[[-34 -33  42   8  29  51 -30]
 [-54  22 -43 -29  42  20 -39]
 [ 36 -17   4  25 -30 -39  45]
 [-32  39  30  40  33  28 -53]
 [-23 -23   7  21  22  10 -23]
 [ 29  11  26  -6 -19 -16  35]]
->
[[-32  39  30  40  33  28 -53]
 [-54  22 -43 -29  42  20 -39]
 [ 29  11  26  -6 -19 -16  35]
 [ 36 -17   4  25 -30 -39  45]
 [-23 -23   7  21  22  10 -23]
 [-34 -33  42   8  29  51 -30]]

[[ -3 -18 -27 -33]
 [ 44 -35 -18  26]
 [-34 -20   2  36]
 [-51  12  21 -22]]
->
[[-51  12  21 -22]
 [ -3 -18 -27 -33]
 [-34 -20   2  36]
 [ 44 -35 -18  26]]

[[ -3  -4  -8  -2  -4 -10   1  -5   2]
 [  4  -6 -12  10   3   4 -13   0  10]
 [  0  -2   7  15   7  28   1  13  10]
 [ -8  27 -40 -23  34  26   0   2   4]]
->
[[ -8  27 -40 -23  34  26   0   2   4]
 [  0  -2   7  15   7  28   1  13  10]
 [ -3  -4  -8  -2  -4 -10   1  -5   2]
 [  4  -6 -12  10   3   4 -13   0  10]]

[[  1   2   6  26 -20   1   5]
 [ -2  -3   9  29  -5   8 -32]
 [ 11   0 -18 -23   8  -3  14]
 [ -5   6 -20  -1  -3  -5  39]]
->
[[ -5   6 -20  -1  -3  -5  39]
 [  1   2   6  26 -20   1   5]
 [ 11   0 -18 -23   8  -3  14]
 [ -2  -3   9  29  -5   8 -32]]

[[  5 -15  -6  -2 -13]
 [ 11  15  -6   9   8]
 [ -3  49  22  44  45]]
->
[[ -3  49  22  44  45]
 [ 11  15  -6   9   8]
 [  5 -15  -6  -2 -13]]

[[ 38  -4 -22 -44  -8 -23 -25  25  11]
 [ 12  23 -43 -28 -24   5 -31  39  27]
 [ 20 -10  25  -8  11 -10   0 -16  -4]
 [-33  -6  30  41  14  15  30 -31 -19]]
->
[[ 12  23 -43 -28 -24   5 -31  39  27]
 [ 38  -4 -22 -44  -8 -23 -25  25  11]
 [-33  -6  30  41  14  15  30 -31 -19]
 [ 20 -10  25  -8  11 -10   0 -16  -4]]

[[ -9  12   8  11]
 [  2 -20  -8 -13]
 [ -1   6  14  -3]
 [ 39   0  11 -13]
 [ 13 -26  25  -1]
 [ 21  -3 -11  29]
 [-21  -9  -3  15]]
->
[[ -9  12   8  11]
 [ -1   6  14  -3]
 [ 39   0  11 -13]
 [ 21  -3 -11  29]
 [-21  -9  -3  15]
 [  2 -20  -8 -13]
 [ 13 -26  25  -1]]
---
[[ 42 -10  29 -27  24]
 [ 35   0   2 -21 -29]
 [ 50  30   7 -34   5]
 [-32 -10  18  11  -5]]
->
[[ 42 -10]
 [ 35   0]
 [ 50  30]]

[[ 21  12  13]
 [-24   2 -16]
 [  4 -37 -24]
 [  4  51  42]
 [ 15 -42  34]]
->
[[ 21  12]
 [-24   2]
 [  4 -37]]

[[ -8  -9  43  15]
 [-10   5  -3   3]
 [  1  14  -2  -8]]
->
[[ -8  -9]
 [-10   5]
 [  1  14]]

[[ 23 -38  46]
 [-23  47 -44]
 [ -8  38  42]
 [-20  38 -38]]
->
[[ 23 -38]
 [-23  47]
 [ -8  38]]

[[ -3 -16  -7]
 [ 14  14  35]
 [ 14 -10 -10]
 [ 46  39  48]]
->
[[ -3 -16]
 [ 14  14]
 [ 14 -10]]

[[ 41  15]
 [-21  22]
 [ 30   8]
 [-32   9]
 [  4 -13]]
->
[[ 41  15]
 [-21  22]
 [ 30   8]]

[[  0  -7]
 [-37 -10]
 [ -1  22]
 [ -8  44]]
->
[[  0  -7]
 [-37 -10]
 [ -1  22]]

[[-14  13 -50   1]
 [-22 -27  26  -6]
 [-20 -25  23  -2]
 [-13  14 -46   0]
 [ 24 -11  11 -19]]
->
[[-14  13]
 [-22 -27]
 [-20 -25]]
---
[[-12  10  40]
 [ -8   8 -10]
 [ 17   9  31]
 [-15  11  43]]
->
[[  8 -10]
 [  9  31]]

[[ 36  12  41  12 -20]
 [ 27  12  -2  22 -26]
 [-13 -14   4 -16  26]
 [-11 -14  15 -24  19]]
->
[[ 12  -2]
 [-14   4]]

[[ 15  35 -26]
 [ 13 -29  28]
 [-17  -3  54]]
->
[[-29  28]
 [ -3  54]]

[[ 14  -5  -5 -32]
 [-31  44 -37  18]
 [ 29 -34  25 -23]]
->
[[ 44 -37]
 [-34  25]]

[[ 23 -34  37 -19  28]
 [ 19  16  -7 -22 -17]
 [ 19 -17  -3  13 -43]]
->
[[ 16  -7]
 [-17  -3]]

[[  8 -15 -11 -42 -10]
 [  1  -8  11  -2  -1]
 [ 13   1  25   2  11]]
->
[[-8 11]
 [ 1 25]]
---
[[  0  21 -26  23]
 [  0  32  -8 -17]
 [-20  10  43   0]]
->
[[ 0 21]
 [ 0 32]]

[[ -8 -16   8 -11   1]
 [ -8 -35 -47 -33 -28]
 [-12 -14 -16 -21 -17]
 [-13 -18 -19 -26 -19]]
->
[[ -8 -16]
 [ -8 -35]]

[[-42 -45  24]
 [ 34  25   0]
 [ 38 -40 -11]]
->
[[-42 -45]
 [ 34  25]]

[[ 26 -23  -4 -16 -15]
 [-10 -28 -21 -10  53]]
->
[[ 26 -23]
 [-10 -28]]

[[ 17 -15 -28 -34  12]
 [ -4   5   6   3 -12]
 [-42  20 -26  21 -52]]
->
[[ 17 -15]
 [ -4   5]]

[[  0  19   3  11 -12]
 [-14  52   0  12 -36]
 [ 15 -15 -32  38  29]
 [ 19 -30 -31  16  32]]
->
[[  0  19]
 [-14  52]]
